(in the rows, 128 means zero)
Each row has a class, written after it.
[118  98 179 118 117 126 191  95 123 186  80 152 164 109 106 115 143  96
 127 129 166 125 172 152  96 133 117 119 166 152 115 138 116 159 138 237
 122 119  95 192 132  97 150 137 132 111 111 144]
Kelob
[130  99 104 143 160 121 124  88 124 159 148 136 100 105 139 117 102  77
 107 153 138  97 116 113 159 104 110 159 115  87 141 150 136 139 170 142
 124 115  79 173 154 131 100 143 104 167 121 121]
Did
[ 97 103  91  73 122 102  97 191 192 187  75 118 174 213 132 135 111 113
 115  43 104 142 136 137 106 139 159  94 109 102 150 123 129 115 114 120
 149 143  90  76 207 131 115 107 140 113 133 129]
gibas
[102 132 133 142 123 116 130 147 139 144 112 125 118 130 131 141 137  88
 117 103 127 106  80 133 116 158 159 129 148 135 147 100 138 132 177 147
 125 119 112 126 152 144 111 144  96 127 137 135]
vado
[133 162 133 164 109 129 126 108 136 108 141 122 138 104 129 163 159 144
 107 137 135 126  93 115 133 114 144 116 132 145 112 101 146 129 144 132
 105 104 140 108 125 164 133 123 166 106 109 129]
levat
[147 103 171 136 155 138 121 114 126 110 124 152 136 177 127 131 140 108
 234 111 160 117  89 142 120 113 183  75 177  89  82  78 170 145  74 101
 186 153  64  83 167 119 149  86 101 127 137 146]
Mive
[134 142 103 167 120 113 122 144 114 104 120 121 112 127 147 152 139 122
  88 141 112 149 122 105 114  97 134 142 170  90 127  74  94 177 142  71
 142 122 123 124 141 153 119 109 108 142 160 117]
gibas
[141 136 131 149 114 149 136 146 139 114 137 126 112  96 125 140 128 150
 157 140 166 118 177 113 121 126 120 128 171 108 124 102 125 128  88 112
 119 126 130 121  84 131 178 131 133 124 126 152]
Bab
[119  98 161 114 109 124 151 109 131  95 133 112 119 124 121  84 163 137
 117 118 120 103 128 169 108  93 172 172 126 141 106 149 129 101  80 157
 106 192 143 121 120 105 133 104 101 126 133  91]
nat
[119 121 144 117 121 150 116  98 131 143 126 145 135 142 158 150 123 132
 152  80  91 132 141 133 122 125 102 116 121 115 144 142 138 106 174 139
 144 108 161 165 130 125 101  70 149 166  98 165]
levat
[119 114 123 125 141 141 135 122 154 143 136 123 118 109 112 125 130 120
 106 155 109  84 158 102 135 135 105 153 148 117 125 156 143  85 126 185
 148 143 128 145 127  93 155 129 126 123  95  96]
gula
[129 142 115 106 137 148 133  81  97 176 126 140 170 146 119 151 124 125
 126 119 150  92 107 161 133 149 130 143 141 147 125 144 127 142 129 137
 180 145  95 167 132 110 142  96 126 145 125 123]
vado
[135 120 134 128 132 113 152 113 125 147 127 140 135 134 121 155 133 126
 120 127 177 114 124 146 110 114 144 127 115 138  99 134 150 114 121 168
 173 100 122 164 143 106 113 120 150 139 101 145]
levat
[132 150 165 153 115 121 149 159  96 127  61 120  95 121  93 117 173 109
  76 206 161 131  97 118 104 148 113  95 211 164  74 104 100 150 122 129
 156 113 141 177  68 109 137 130 142  57 179 138]
Mive
[109 129 176 127 127 118 158 130 126 148 125 147 135 175 142 106 134 105
 128 138  95 145 123 135 119 153 100 131 105 140 120 121 159  99 143 153
 122 130  93 154 112 120 139 139 141 114 133 128]
Mene
[152 137 133 137 127 151 143 132 132 145 127 171 148 119 115 135 102 122
 124 117 133 111 107 128 152 138 117 133 113 127 134 143 145 148 127 129
 143  98  92 127 125 125 111 141 161 134 113 171]
Zaz
[100 150 127  82 142  98 127 174 141 106 135 124 128 178 129 149 109 146
  89 124  74 124  85 136 109 131 165 159  68 154 122 120 142 119  69 158
 137  84 168 104 131 104 152 135 197 112 163 136]
reviz
[161 136 137 147 137 126 186 117 109 139 141 148 134 118 133  99 121  97
 122 159 123 129 134 133 150 144 157 130 104 130 157 118 140 154 129 161
 124 125  51  93 111 130 112 154 178 148 119 155]
zilud
[130 139  90 124  86 146 174 123 117 114 174 137 100 111  70 142 150 155
  67 155 189 160 183 147 133 116 104 153  93 208 124  90  97 126 112 159
 133 212 127 134  71  88 164 117 123 102  95 107]
nat
[115 131 184 128 131 107 147 139 129 112 104 149 134 139 126 140 116 142
 173 128 126 157 107 118  85 125 166 115 155 134 115  94 127 149 129 139
  91  71 126  92 154 163 133 154 166 120 131 151]
Kelob
[104 120  84  97 157 130 156 135 139 193 106  84 122 105 114 115 108 145
 160 185 133  89 147 149 168 116 176 139 135 114 118 173 101 124  85 139
 155 131 132 111 131 155 145 149 197 166 172 168]
Zaz
[ 98 178 128  88 132 113  87 142 145 169 164  96 125 138 166 111 113 140
 107 131  47  94 110 125 137 141 103 153 124 129 158  97 113  89 113 174
  99 146 182 151 110 133 120  80 123 124 170 137]
Did
[155 115 141 128  87 124 201 143 125  96  59 126  58  76  76 147 120 147
 164 147 159 111 173 153 127 114 191 124 137 132  99 116 155 141 107 170
 173 155 126  99 113  79 162 176 140  88 128 191]
gula
[131 160 112 168 106 165  98 106  94 180 149 131  80 118  96 109 116 101
 141 174 168 127 128 147 188 177 126 123 148 200 129  48 130  58 131 141
 201 166   4 176 141  94 118 120 107 127 101 129]
vado
[105 102 145 133 127 125 131 109 112 124  72 143 121 105 112 163 138 134
 163 136 122 119 135 112 110 139 138 125 166 132 106 150 157  99 169 171
 170 105 158 142 142 114 123 122 120 164 106 135]
gula
[ 64  73 190 141 102 146  81 167 219  83  95 103 125 126 137 130 106 124
 121  79 144 123  74 127 104 150 208 105 111 103 120 146 167  98  69 170
 163  62 179 110 229 154 154 177 134  94 103 163]
gula
[ 89 159 129 103 126 127 134 116 153 158 133 133 108 112 125 172 136 151
  90  87 107 105 132 183 130 126 109 105  96 123 163 116 134 115 146 225
 100 181 207 110 170 114 118 100 106 124 142 149]
gula
[124  75 113  98 133 159 179 113 113 156 159 153 178 162 100 109 121 128
 144 191 162 125 184  91  94 157 105 114 121 128 116 152 145 111 115 145
 144 177  52 139 107  85 160 136 198 129 118 100]
zilud
[116 144 130 117 146 119  95  58  71 152 102 123 130 118 137  93 109 114
 122 131  74 133 123 149 145 165 135 165 120 137 150 164  99 120 107 112
 133 151  74 154 166  90 100 119 157 132 157  90]
vado
[125 111 133 139 145 118 129 138 130 173 116 135 148 116 125 128 135 123
  93 127 146 157 121 137 134 120 135 147  94 108 114 153 122 118 159 128
 151 149  93 144 151 133  96 147 139 156 132  91]
gibas
[ 88 146  95  86 139 112 192 119  61 140  84  98 100 159 118 141 100 136
 167 166 139 152 148 121 122 188 165 114 162 177 138 106  94 169 146 130
 155 141 116 170 131 125 183 157 160  97 142 146]
vado
[132  82 116 177  71 120 143 112 131  86 114 154 109  85  78 180 153 139
  72 145 180 168 193  94  93 104 106 157 160 133  93 121  76 149 117 149
 155  22 109 133 138 153 142 133 148 160  66 145]
Bab
[128 145 122 128 150 131 113 130 108 145 115 155 129 156 141 132 110 127
 121 117 157 156  99 121 114 142 152 124  75 117 127 113 164 127 135 157
 142 142 111 124 164 109 109 151 160 126 100 122]
gibas
[ 60  71  74 104 121 122 170 134 149 188  88  97  77 156  71 139 130  91
 114 149 166 108 134 124 113 131 146 126 178 169 119 153  87 132 132 190
 177 118 107 134 184 131 155 120 103 130 105 168]
vado
[169 144 122 131 139 135 123 108  51 113 133 129  64  91 115  95 101 179
 149 171 158 114  60  91 132 143 159 190 119 171 105 156 107 110 118 154
 127 152 155 118 135 135  98 127  94  82  96 145]
Kelob
[176 132 104 122  98 138 150  89  89 112 136 170  89 100 137 124  97 125
  79 147 110 112 107 117 148 141 114 163  86 157 142 130 133 142 126 163
 134 137 132 147 124  90  97 122 104  98 101 177]
Mive
[112 123 130 139 127 140 105 123 125 141 145 154 140 132 139 152 122 140
 142 117 130  92 108 140 144 133 140  99 122 134 121 109 154 108 139 169
 138 118 103 135 168 135 118 127 124 149 112 129]
Zaz
[133 165 100  92 157 132 114  98 122 134 136 127 100 202 167  95 115  95
 208 110  89 125 185 157 158 153 104  65  78  70 160  58 151  99 111 163
 152 157  87 122 149  91 143  72 202 130 165 119]
zilud
[163 129 120 117  96 117 187  94 116 139 123 134 115 105 101  93 134 106
 104 169 107 122 187 131 151 103 107 149 115 123 117 170  94 138 131 131
 127 104  83 148  55 118 123 159 197 146 179 119]
zilud
[161 123  90 102 177 165  78 114  59 146 163 131 109 101 108 117  87 148
 145 172 180 165 113 123 132 128 150 144 138 115 135 163 114 116 111 109
 109 225  76  78  95 103 103 120 187  51 122  86]
Bab
[135 111 144 139 156 138 130 100 115 122 145 143 138  97  94 129 121 145
 149 150 134 139 136 158 125 116 133 147 120 126 102 145 139 117  96 142
 151 168  96 123 151  91 124 116 144 151 115  93]
gula
[100 129 137 105 144 105 113 149 135 134 146 135 134 151 166 125  86 123
  82 109  97 124  89 115 136 180  95 140 123 130 171 118 130 108 119 117
 129 131 140 131 175 112 106 117 101 107 144 136]
reviz
[116 165 165  99 121 117 117 130 103 100 154 143  94 128 127 111 104 137
 150  93 124 150  78 124 142 149 122 121 138 171 132  92 112 143  96 138
 125 130 146 114 148 121 110  89 117 107 121 182]
zilud
[128 110  86 150 159 125 113 148 118 170 141 150 125  87  91 173 137 152
 141 127 162 119 113  78 115  93 176 151  85 117  97 169 160 120 147 147
 102  88 103  90 147 126 110 157 185 168 114 119]
Bab
[122 143 147 126 123 120 117 132 142 127 138 147 133 114 105 124 112 148
 149 110 144 154 133 120 126 128 148 137 124 154 134 103 115 114 127 127
  88  94 116 112 165 144 114 150 143 125 103 119]
Kelob
[ 85  89 133 144 111 165 151 166 132 175 126 119 102 166  95 149 129  64
  86 135 140 126 104 142 122 126 112 100 142 103 195 121 151 160 166 172
 134 163  73 123 111 149 133  79 114 135 115 171]
nat
[ 75 155  75 141 117 161  71  89 158 135  59 104 144 127 131 139 164 163
  78 149 142 108 149 120 157 172  80  41 152 205  77 130  89 144 104  92
 187 101 189 159 127 151 210 107 128 111 167 130]
gula
[129 137  91  84 156 124 129 120 107 132 149 125 114 169 150 169 106 144
 111 136 117 129 118 108  91 127 146 155 116  95 131 140 130 107 131 136
 119 161 165 122 156 131 105  97 160 114  93  98]
Mive
[122 124 115 144 154 158  91 133 107 127 149 149 127 115 140 148 123 123
 165  98 123 120  88 144 139 130 160 123  99 138 120 116 148 158 166 133
 112 171  98 115 127 147 115 129 126 169 102 134]
Zaz
[135 148 123 120 152 140 126 156 138 126 133 157 138 169  99 144 105 137
 133 139 137 156 102 157 120 152 118 114 124 168 127  87 114 124 106 112
 157 162 116  95 120 111 140 134 145 117 136 144]
gula
[167 137  77 182 120 131 205  87 114 116 131 160 135  86  87 138 125 121
 163 188 146 148 228 108 146 143  59 125 137 131 147  89 101 212 110 144
 172  92 105 123  61 105 197 153 143 209 121 164]
gula
[160 131 152 124 105 129 125 122 128  97 124 150 144 134 113 145 127 158
 137 125 161 133 107 144 110 121 133 128 128 113  89 119 122 137  99  87
 138 107 146 121 121 140 127 140 160 139 124 132]
Mive
[130 155 127 135 120  94 107 115 129 132 117 109  95 145 145  99 117 119
 137 112 118  86 122  97 141 140 142 147 115  65 157 129 141  91 123 141
 132  79 143 145 158 146  86 140 100 152 160 129]
Did
[129  68 121 121 154  89 209 154 145 117 133 157 161  89 113 136  98 147
  95 196 128 131 146 113 147 111  92 178 186 182 109 126  79 155 116 111
 169  21 151 161 143  84 173 158 174 171 104 154]
reviz
[142 148 114 126 121 135 125  88 105  98  97 132  88 157 141 116 121 137
  84 127 114 111  95  97 117 137 157 160 122 116 111 149 137 119 116  90
 117 131 120  85 152 131  98 143 165  98 120 130]
reviz
[135 171 173  92 132  73 122 135 120 143 167 146 166 143 156 133  82 106
 142  57 121 176  78 191 145 128 138 108 119 138 156  89 105 165  95 173
 156  60 125 127 151 144  83  96 151 147 150 159]
zilud
[110 102 124 143 101 129 133 123 150 116 123 131 103 118 119 115 126 130
 138 166 145 135 156  90 149 128 118 112 173 159 121  97 148  73 112  90
 149 127 101 111 141 116 148 117 119 113 118 117]
nat
[165 161  94  92 126 135 175 149 116 130 140 127 145 151 111 137 150 165
 154  86 206 126 178 123 100 120 148 129 170 158  69  87  79 161 124 101
 180 150 161 159  93  96 150  97 163 127  95 134]
zilud
[131 142 188 131 102  96 167 137 105  93 132  96  49 135 147 105  92 115
 220  71 118 176 124 161 154 117 163 130 104  80 136 123 158 136 128 136
 132 120 110 127 128 167 128 139  97 110 122 152]
Mene
[ 93 133 125 141 134 143  93 138 155 126 128 126 132 108 108 135 133 135
 105 155 126 134 118 121 134 158  98 113 154 143 134  98 122  95 127 134
 135 145 151 121 153 122 132 116 126 114 137 118]
gula
[148 131 132 139 116 115 138 107 134 144 194 122 100  62 145 126 129  99
 146  93 128 116 154 152 167  77 137 169  96 140 107 118 149  82 157 198
 153 122 125 241 113  80 100 112  96 149 111  99]
levat
[117 136  77  51 112 152 140 137 111 130 152 133 120 129  93 135  76 161
  82 168 131 110 175  86 145 151 120 171 163 157 177 101 105 131 143  75
 117 164 118 147 115 102 120 112 137 108  97 175]
Did
[ 82 114 139 122 104 131 124 117 140 142  99 140 174 162 108 137 159 118
  64 128  99 101  71 118 115 148 117 152 169 199  92 102 112 147  88 173
 161  71 118 143 169 127 160  83 136 152 100 184]
reviz
[191 135 154 148  73 122 204  66  94 107  86 123 106 103 106 135 140 151
 119 193 134 139 189  86  80  92 211 181 167 126  55 137 111 138  95 181
 150  71  65  96  98 151 150 170 228  75  80 118]
Kelob
[113  97  85  98 200 103 110 169 101 110 168 110  97 149 121  94  74 126
 169 145 118 114 129  99 114 164 139 145 135  91 153 118 127 135 110  97
 129 186  83 100 170  99 110 130  98 151 119  87]
gula
[137 110 153 129 120 123 147 146 140 135 119 151 142 107 137 172 126 137
 119 125 141 142  76 159 102 107 157 129 133 140 112 126 138 128 148 157
 125 114 182 124 139 139 104 128 141 130 111 158]
Mive
[104  87 126 160 183 115 113 144  96 129 118 156 121  74 120 129 154 149
 156 204 133 132  84  78 126 132 103 126 184 182  68 106 113 129 122 139
 150  81 147 136 144 102 149  89 125 137 164 157]
Bab
[112 103 158 140 128 147 124 131 146 149 130 128 156  94 133 153 107 141
 146 106 131 136 100 162 122 118 139  97 129 105 133 150 152 124 124 174
 157 136 169 145 168 114 125 109 124 112 153 132]
gula
[128 123 145 142 117 135 160 151 145 120 117 132 126 113 113 134 131 142
 106 127 144 142 144 130 138 129 147 117 118 133 139 147 131 108 138 110
 129 109 121 113 153 135 112 133 175 119 111 133]
zilud
[111 160 113  96 158 177  88  99 123 150 135 136  96 182 154 103 101 130
 177 122 108 105 189  92 137 153 168 103 109 128 153 101 175  58 117 158
 136 141  89 141 163  92 137  99 159  98  88 106]
Kelob
[131 149 148 139 128 139 151  94 109 135 126 152 134 115 115 128 107 122
 152 140 139 132 119 141 131 165 141 143 118 131 147 102 156 132 123 128
 125 135  70 117 152 107 127 150 167 140 112 140]
vado
[104 127 159 143 163 126 154 175 144 113 126 145 157 135 128 119 122  86
 112 148 133 160 105 131 137 185  98 113 146 178 121  46 157 161  90 141
 171 113  84 160 144  76 176  97 141  94 123 153]
reviz
[135 105 136 123 117 148 138 139 161 105 136 149 131 146 140 135 118 132
 111 134 143 143 141 123 107 152 137 105 121 129 124 104 139 123 130 137
 125 125 126  99 129 139 138 145 161 110  67 134]
Mive
[ 87 124 149 147 127 118  88  91  84 159 123  98 116 132 138  99 158 122
 163 178 104 114 111 127 148 138 144 109 126 106 131 143 162  83 116 181
 148 140 110 110 126 141 127 111 125 132 177 102]
Mene
[127  94 140 144 102 189 150 150 181 132 107 161  90 103 108  99 143 141
  82 104 155 106 240 123 131 138  79 115 135 132 131 142 111 101  99 115
 161 111 132 173 113  68 140  93 104 124 113 192]
Bab
[131 126 155 139  98 133 128 124 148  97 144 137 148 113 111 109 124 145
 101 130 158 125 106 163 149 131 128 131 152 168 107  84 120 136  73 104
 127 117 100 114 147 124 149 145 134 126 117 139]
reviz
[139 145 147 101 112 129 122 117 119 190 123 162 110 147 111 134 112 101
 121  83 124 141 142 176 168 115 111  94  98 159 139 141 107 105 149 152
 170 132  77 155 112  89  95 119 160 127 158 151]
zilud
[176 159  86 136 105 115 157 117 101 109 165 174 113  59  95 125 130 129
 105 146 125 186 149  92 137 104  74 172 130 190 105 108  76 161 184 105
  92  94 172 181  45  99  88 147 142 148 126 111]
Mive
[144 138 119 130  83 128 112 145 135  68 140 123  73 121 132 132 103 141
 159  85 168 125 124 134 117 117 145 135  87 131 111  91 153 127 145 123
 111 141 156 172 106 130 136 160  79 113 108 132]
Did
[120 142 135 116 146  98 151 156 127 148 134 115 133 152 160 132 106 112
 158  78  91 141 134 126 126 160 138 133 109 106 161 111 140 150 122 192
 149 104 138 114 120 124 143 119 147 157 113 144]
reviz
[147 127 115 123 134  93 187 130  85 136 129 125  93 100  58 115 103 135
 187 169 158 191 139 160 149 138 132 148  96 163 100 128  94 142 123 203
 184 118 105 138  94 123 129 162 155 163 131 137]
gula
[114 137 178 105 103 129 126 100 123  82 140 166 142 157 132  91 176 121
 111  80 111  64 169 128 124 141 139 118 134 163  99  80 135 121  91 159
 154 104 103 195 141  55 145 101 100 150 126 125]
zilud
[121 100 160 100  76 117 124  94 125 173 178 134 179  99 148 151 116 100
 133 126 101 130 174 207 118 102  68 123 156 147 136 102 141  79 133 206
 143 182  94 232  89  82 110  57  92 142 147 101]
levat
[ 93 131 129 114 127 134 132 131 136 175 116 112 141 144 108 142 146 119
 109 126 145  98 111 157 119 153 136 138 161 155 125 125 104 112 121 154
 174 141 126 159 141 120 144 102 111 132 141 130]
vado
[131 100 158 120 164 124 153 173 137 150 162 148 150 100 141 154 106 147
 124 108 163 146  78 143 122  93 153 163 145  96 124 114 130 150 153 132
 165 139 156 129 177 124  94  99 104 154 103 153]
gibas
[122 123  75 151 138 140 133 137  84 166 142  95  81  96 119 104  94  92
 105 190 115 165 124 149 152 141 118 151  98 156 141 120 135 127 153 137
 101 193  43 155 107 122 104 134 162 139 125 103]
reviz
[149 121 179 135 144 137 142 123 134 114 125 155 144 149 138 117 110 135
 188 129 138 108  86 141 114 121 151 130 139 129 103 101 143 143 115 119
 100 111  85 114 149 155 161 152 135 132 111 144]
Kelob
[ 91 120 143  87 200 141  84 144 150 173 143 155 123 159 146 106 125 144
 145 101 180 121 137 104 135 161 140 107 105 178  60 137 131  59  77 147
 197 117 130 186 160  64 157 124 138  97 133 120]
Bab
[110 126 168 138 141 138 145 122 128 138 131 133 126 136 131 100 135 134
 159 151 122 139 108 153 146 117 129 133 130 134 110 126 139 120 117  85
 119 147 112 120 126 137 144 132 142 136 153 147]
Mene
[143 137 146 108  82 129 144  82 123 118  86 107 164 122 126  84 158 151
 121  44 101 152 142 133 110 111 121 174  86  93  95 249 103 166 144  79
  89 107 194 155  71 166 110 130 163 128 154  97]
Mene
[ 78  92 116 115 158 108 130 108 148 116  92  93 103 108 119 138 152 137
 106 143 111 134 173 124 138 109 168 149  65 113  88 207 149  88 153 133
 163  88 146 172 158 153 113 103 141 168 140  77]
Did
[122 129 139 122 105 151 136 117 156 121 114  98 108 125 130 147 143 132
 150 110 157  98 151 140 124  89 135 113 173  56 109 112 133 149 157  98
 138 125 156 158 113 171 143  91 121 140 150 148]
Did
[141 137 133 123 177 142 108 114 102 146 117 139 139 128 142 138 139 122
 139 150 147 108  79 127 132  97 132 153 148 100  80 137 153 136 126 112
 178 169 126 155 122 103 138  90 124 132 146 104]
gibas
[100 107 126  97 179 143 123  50  87 189 120 166 174 184  99 136 118  89
 168 158 116 131 138 179 120 124 168 126 108 118 127 132 152 122 118 160
 175 121   5 139 179  74 121 119 233 192 143  96]
vado
[118 139 147 173 115 161 142 119 143 165 140 137 118 100 131 142 110 123
 126 118 129 112  90 138 148 144 151 126  99 128 165 137 164 117 139 144
 133 117 105 117 161 137 122 147 127 137 123 163]
vado
[130 143  97  90 181  89 154 141  68 156 102 143 146 174  89 132 120 128
 128 149 179 152 146 113 100 164 167 115  97 174  93 152 137 143 101 115
 168 143  45 118 133  82 118 142 206 123 118  93]
zilud
[ 87 153 169 117 103 149 123  95 137 102 109 126  94 133 135 147 157 135
 108 110 119 120 121  97 119 121 120 123 149  99 101 116 160 141 135  96
 117 129 162 114 142 141 148  93 141  75 131 161]
Mene
